Each row has a class, written after it.
[ 281  316  293 -349  168  421  261  245 -156  -70  -83  139  -92   66
  226  394   26   94 -294 -230  249   87 -279  106 -258   64   -3  434
  -35   33 -180  -72] -> Kido
[ -37   35  127 -302  242  -66 -168   83  132   28  152  210 -209   76
  -70  -76  -88  499 -173  120  130  172 -171  230  -72 -303 -293  -50
 -183  -91   83  310] -> Lipep
[  89  124  -30    6 -109  172  199  180   43  130 -166  203 -101  -38
  100  159  111  347  -86   -1  139 -126  -83   24  -89   28   28   37
  -24   91   63 -109] -> lupit
[  64   13  475  -23   81 -384 -285   45  -59 -128  -66  113  164  183
  -91 -201  281    0 -116 -287  151  181  -97   48 -293 -227 -212 -239
  -93  -50    3   38] -> tebi
[   1  100  198   52   -3   51  -43    3   85 -293 -167  -82   92   90
   58   10   79 -213  -98  -16   43 -254   51 -154 -161  -22   52   82
   81  -50   30  160] -> riko
[ 313  -30 -545  162   29   69  181  180 -132  -89  182  189 -126  -28
   22   -4  -49  160 -113  -49  121  -82 -171  139  188   92  -14  162
  -78  320 -130 -244] -> numo
[ -34  124  278  239   15 -257 -219   56  133  226    8   56  -44  -44
  -20   99 -107 -173  -53   19  125  108  -11   24 -127  109 -158 -142
 -247    4  262  149] -> Lipep
[-190  465  547 -415   73   92 -497   44  165  175 -104  -28  -94 -143
 -172 -659  380  -68  353 -341   94  374  291   54  -20  145 -468 -335
 -675 -101  -91 -209] -> numo
[-314  150  184 -404   69  -46 -174   99  172  226 -115    3  -73   88
   33   19  -49  -39  -43  -58  -51  202   34   61   17  -57 -312 -365
 -110   -4  131  -67] -> tebi
[  79  467  -42 -216   67   67  -12  316   87 -111  -92  -73  -80   26
   68   81   88  218 -274 -122  382 -256   41  131 -284  -61  -92  114
  132  345   21 -120] -> zuf
[ -74  110  -77  123   -8   85   78 -126 -218 -269   -1  352   -6 -139
 -105 -385 -147   14   38   74  -48 -163  -76   -1   29 -146   31  202
   28   91 -170  354] -> riko
[ 213 -158  225  -34  -44  222  164   17  103  -69 -232   25   29 -146
  -88  123   14  273  -85 -127  204    9   98  -52 -184 -256   92 -359
   -5  112 -164  -93] -> Tev
[ 119   11  172   66  138  -88 -165  146   15    9 -131  278   -8   89
  -26   16   29  179   61   -3  163   21   41  -41 -143 -116 -177 -285
  118   75  -53  284] -> zuf
[ -33  -62  218  146  179 -180    1  169  -46  120   74  253   74  -13
  161  222  -67  266 -543  295  149   63 -268   41  260  169  -17  140
 -216 -113  110  244] -> riko
[  68  172  411  252  -10    9  -31   31    3 -198   52  182  150   73
   26  140  186 -156 -119  -52   81 -268  -85 -180 -225 -128  203  219
  118  -78  116  143] -> luto
[  15  289  400  134 -200 -199 -142  -74 -299 -237  -51  337  173   77
   -1  208  108    4 -296   -4  194 -177 -225  120 -133 -122  151  -23
   96  -34  148  -46] -> Tev
[ 382   -4  -37   55   12  195  239  142   76 -111  -31  -88  -74 -185
   57   92 -174   40 -293  -10  123  -37  145 -214   26  -24  112  293
   36   46 -118  -25] -> bal
[  -2  111   56 -278  155   96 -223  220  213  261 -179 -177 -173  -65
 -103 -149 -123 -118   60 -198  295  131  157   85  -41   20 -328 -170
 -155  -79  104  -37] -> Kido
[ -71  125  125  -76  126    4 -162  167  128   76 -265   72 -150  -12
    8  -30  -25 -150   56 -104  151  194  139   92   -5    3 -245 -182
 -246  -56  199   86] -> numo
[  17   46  -67  394  244 -169  -13 -245 -348   38 -363  -84 -119  165
  123 -124 -211 -899  123  -64  245 -136 -174  233 -298  556 -296 -260
 -466   52  268  607] -> Lipep
[ 206  200  142  143 -233    6   20    6  -46 -261 -142  244  -70   40
  -27  -16  288  101  -36 -210  117    7  -28  -44 -290  -78   60  -26
  -89   26  -37   44] -> Tev
[-222  230  363 -220  122  118 -561  251  -27  337 -142  -72  -13  -18
  -37   70   -8  -67  -27   15  373  -38  128  294  146  116 -269  -59
 -177  -88 -107 -206] -> lupit
[ 145   21   90  -52   68  321  186  -37  -56 -387  -94   50  -63  -60
   72 -113   -4   39  -46   -2   61  -73  -17   71 -142 -276   77    4
  192  216 -218   46] -> numo
[ -44  152  184  -25  151  127 -228  177   47  139 -138   81 -108   18
   15   34    1 -106   74   68  346  116 -131  199   53  146 -189  -83
 -163   94   69   -9] -> tebu
[ 507 -226  187  441   57   39 -583  -61 -633  259  -22  336   12  146
   -2  230  302  199 -132 -118  557 -130 -521  600 -302  321 -121 -321
 -317  395 -725  140] -> Tev
[ -87   29  109 -225  162  -37 -210   76  125  209 -246  128 -164  116
  -18  -34 -127  -33  112  -56   32  398 -133  140 -156  -32 -390 -331
 -136  -14  238  332] -> Lipep
[  22   75   46 -189   51   12 -251   99  162  239 -105  -42 -129   -1
  -69   62 -156 -220   88  -68  165  294  117   63   61   79 -253 -327
 -168  -26  -40   21] -> lupit
[ -55  188  339   70  -37  -99 -162  -13   -9  240  -16 -136 -134  -96
    8 -119  127 -304  104 -197  151  147  189    8 -199  113 -129 -232
 -261  -92   63  -80] -> lupit
[ 288  184  308 -158  167   26  134   85  220 -218 -203  178  -27   94
   88   37   31   -8  158  121  298  -57 -109    0 -282 -153  -39  103
  294  123  -20   62] -> tebi
[ 126  123  -22 -396  235  115  -55  182 -127   31  188  -36  -61 -157
  148  161 -188  424 -500  112   42 -109   82  -82  113  -69   61  554
   96 -183 -170  195] -> Kido
[  69  118  141  294  -80   24  135   46  -89 -176 -310   71  119  266
  -34  325   72   45 -244   79  209 -167  -39  -42 -288  132  -47 -518
  -10  404  -13  271] -> Lipep
[ -44    5  107   71  -78   34  -16  -30   44 -129 -251   43   56  -39
   84  143   84  -28 -198  -89   30  -38   49  -80 -141   30   86 -120
 -127   -2  -80  238] -> riko
[ -35  311  520 -215   25  106 -147 -150 -187  -14 -191   36  255  -97
   65  -24  162  290   11  162  389 -336 -238 -100 -224   82   91  -65
  137   64   29 -217] -> bal
[ -23  237  312  -36  -45  312   -9   47  -47   23 -285  117  -79  171
   49  384   50 -156 -126  -99  209 -281   40   60 -218  106  -10   16
 -161 -156 -109  260] -> Kido
[ 125 -113 -181 -159  197  240  199  202  169 -119 -162   28 -106 -262
   99 -170 -416    0 -465   85  -87 -316  133    6  210 -380  -89   61
   -9  256    5  116] -> luto
[ 167 -148 -174  130  -32 -101   39  117  -20  -20   39  115   39 -209
  -61  -25 -239  279 -221   44  183 -219   19  124  100 -203   44  261
   81   38  -94 -100] -> Lipep
[ 126  -92 -269   58  100  205  188  163  -41   80  134  332 -186   80
   33  423 -215   47  -39   39   64 -158  148  -24  215    5    3 -141
   21   12 -242   72] -> Tev
[ 380  106 -131  200 -183   74  -70  -17 -172   58  123   27   38 -180
  -36  299  203  121 -251  -46   94  -25 -115 -119   24  241  444  461
   30   58  -94  -67] -> tebi
[  96 -394 -171 -402  527  209  738 -104  565 -130   20 -322 -308  -97
 -162 -166 -682 -203   31  117   77 -116  358 -143  -38 -568 -159 -303
 -127   -1  -46  351] -> tebi
[  11  150   74  -18  -14  -27 -230  128  -81  312   -8   93 -145   11
  -62  128  -83  -21   19 -134  436  125 -106  233 -132   70 -207 -219
  -88   28  -32  -96] -> lupit
[  72 -121  111   18  -84  152  -14  -92   20   12   22 -139  -22 -128
  -38   43   30  -32 -193 -347  -37  -20  161  -26 -262 -131  108  -14
 -120 -122 -266  178] -> riko
[ -99   42  184   12  119   99 -171   88   17  218 -122  -59  -85   58
  -42  178  -73 -289    6  -52  130  111    1  173  -13  112 -158 -235
 -219   43   43   55] -> Kido
[ 151  220   -9 -427 -227  466  -81   65  145  288 -366   10 -319 -304
 -102  209  259  238  190 -485  128  264  337 -275 -318 -110  168  -57
  -85  -65 -234  -14] -> zuf
[   1  102  116 -193  140  151  -13  -59  -33 -241  -54 -191  -33  -27
  -50  -75   79  -38 -183 -108   34 -186  181   62  -80 -121    8 -119
 -245   15  -56   55] -> Kido
[ 147  249   23 -658  187 -399   79  -29  397  593 -104  -27  -25 -489
  -89 -357 -139  259   34   35  345 -116 -100  286 -134 -343   21  167
   73  162  409 -281] -> zuf
[-183   67  246 -128  163  110 -273   81   68  244 -259   80  -61  -66
   49  260 -193 -285  201 -104  384  233   62  150  -91   99 -162 -248
 -118  -59 -128  166] -> tebu
[  33   18  687  237  138  -57  150  222 -214 -234  -45  -65  145  330
  250  425  151  421 -266  147  446 -446  -18    2 -513  -65 -126 -277
  347   16   39 -169] -> riko
[ -57    9  135   14    9 -100 -108  -10  109  374 -194   96   16 -158
  -23   83  -77  -76   35 -174  161  388  -36  169 -148   81  -38 -314
  -93  -25  195  267] -> tebu
[ 409  -84 -137   72  159  352  369  231  155 -152   -1 -120  102 -346
  119  188  -24  311 -385  -91  -92  146  165 -105  165  170  232   73
 -123  360 -107 -178] -> tebi
[  75  192  328 -294  -27 -118  -27  -72  139   19 -208  131  -20   18
   21   96   50   25  -10  -86  220  -21  -22 -133 -281 -139  -37 -215
   38 -125  107   46] -> tebi
[ 305  103 -217 -109  -18  -63   -9  117  -67   10   92   64   10 -207
  -81 -111 -151  366  -90   87  170 -117   84  -40  151   11  -40  120
   60   31   54 -245] -> luto
[ -63   61  189 -307   45  242 -166   58  182  234 -375  -65 -126  -10
   38  -16  -30  -61  137  -42  244  204   17  197  -78   25 -258 -464
   10   55   23  -39] -> numo
[-219   48  149   90  155  495  -34   92 -282 -132  258  230 -260 -490
  -30 -392 -175   52 -131   49  337 -756  441 -289  437 -375  119  237
  -64 -196 -429 -216] -> numo
[-457  456  332  -80  160  -24 -214  179  -46 -635    0  345  206   34
  272 -425 -160  185 -129  131   67 -369 -317 -148  -95 -180 -413  -64
  -18  301   49  -64] -> lupit
[ -74  -83   29  -55  247  283   12  164  -52   42 -140   71 -182   65
   44  176 -356 -153  -74  -20   77  299  -92  191   70   81 -343 -345
 -210  120  -10  157] -> riko
[ 220 -159  -15   55  339  200  158  186  -40 -432  -45  173  -32  126
  276  168  111  232 -117  206  189 -110 -145  351   48  -56   60  231
  220   76 -177   84] -> riko
[-238   -7  276   -5  176   80 -269   27   99  193 -239    2 -109    4
   51  183  -74 -447   14   33   72  148   83  153   71   61 -131 -383
 -278   13   68  193] -> Tev
[ -76  215  265   69  -10  460 -305  254  -21  270   -5  -67  -15  -89
 -188  186  110  219  -14 -343  156   10  237 -133 -150  119  -52 -183
  -80  -20  -22   -8] -> zuf
[-190   25  260 -321  316  358 -267   17  130  216  -84 -129 -239  274
   18   90  -70 -466  -20  199  230  109 -314  281  173   54 -249 -111
 -161  -72   67  111] -> bal
[ 107  143  132   57  -70   74  -52   66   95 -143 -204   22   51  -60
   68   14   86  109  -64  -84   43 -116   43 -214 -223  -22   36   85
   25   45   87   44] -> bal
[-162   41 -428 -185 -173 -260  -46 -175  -78 -340 -283  250  -78  -90
 -167   84 -292 -306 -142   26 -572  -11  383   25  408 -374   37 -391
 -334  121  198  105] -> Kido
[ 161   19  215  320 -122   98   -8  185  109 -155 -125  -24   93   42
   74  185  199 -205  -50 -335  -10  124   50 -318 -226  118   31  -41
  -97  -44  124  -67] -> luto
[  59  305  201  -40  129   62 -126   -1  165 -174 -167 -208  -93  198
   54  -54  178 -271   87  -57  208 -274   25 -112 -309  160 -151  -11
 -219  -74  311   81] -> bal
[ -93  102 -193  308 -219 -290   -2   94  -91   64   11   83  144  137
   -7  145   77   99 -271 -184  143 -171   82 -392 -425  -40   67 -303
  325  311 -270  427] -> lupit
[ 557 -338  -35 -373  374  -38  369  140   94 -201  341 -526   -4  193
  207  236  136 -240 -537 -230 -229  267  -13  531  191  -45  106  783
 -258 -260 -154 -409] -> tebi
[  36  437  447 -375   23  149  -80   90  272 -139 -200  122  387 -302
   35 -194   77  390  -91 -188  155 -131  265 -222 -229  -61   63   75
  202 -121  -56  152] -> luto
[ -85  103  218  -75  142 -129 -148  124  129  224 -135  -38 -112   47
   47   95 -120 -290   24   -7  147  261  -16  137  -69   32 -268 -313
 -194   76  193    8] -> lupit
[-198 -117  102  126  179 -110   29 -211  -92   76 -124  191    4  -75
   28  -26 -102  -82 -124  127  321  330 -477  488   35  117  -61 -271
 -474  125   39  239] -> bal
[ 250 -136 -237  165  288  164 -110  195 -219 -215 -104  181  118  271
   45    3 -106  -11 -299    6  462 -373 -577  527   79  138 -177  101
    5  197  -12   85] -> Tev
[-246  163  276 -276  -47   -9   86   32  418 -408   41   97   28   17
  -42 -575   70  204   46 -109 -471  663  254 -165  -18 -322 -313 -612
  168   -3  130  232] -> riko
[   7  279  466 -171  -22  -71  -19   34  277 -170 -316  -43  -38   93
  106  139  104 -137  185  -48  251  -76   90 -165 -395   -9 -132    6
 -120 -122   90  -96] -> tebi
[ 121   88   80  -50  226   -2  178   57   31 -379  -62 -108  -43 -165
   37 -223 -209   45 -105 -206  135   62  440 -366 -253 -183 -144 -284
   14   -6  -12  245] -> bal
[  71  119  426 -127 -351  436 -128   63  325  463  -29  -91 -288 -311
   49  619  378  267 -150 -198  341   15  172  175 -206  -99  366  -83
 -168  -30 -284 -502] -> Tev
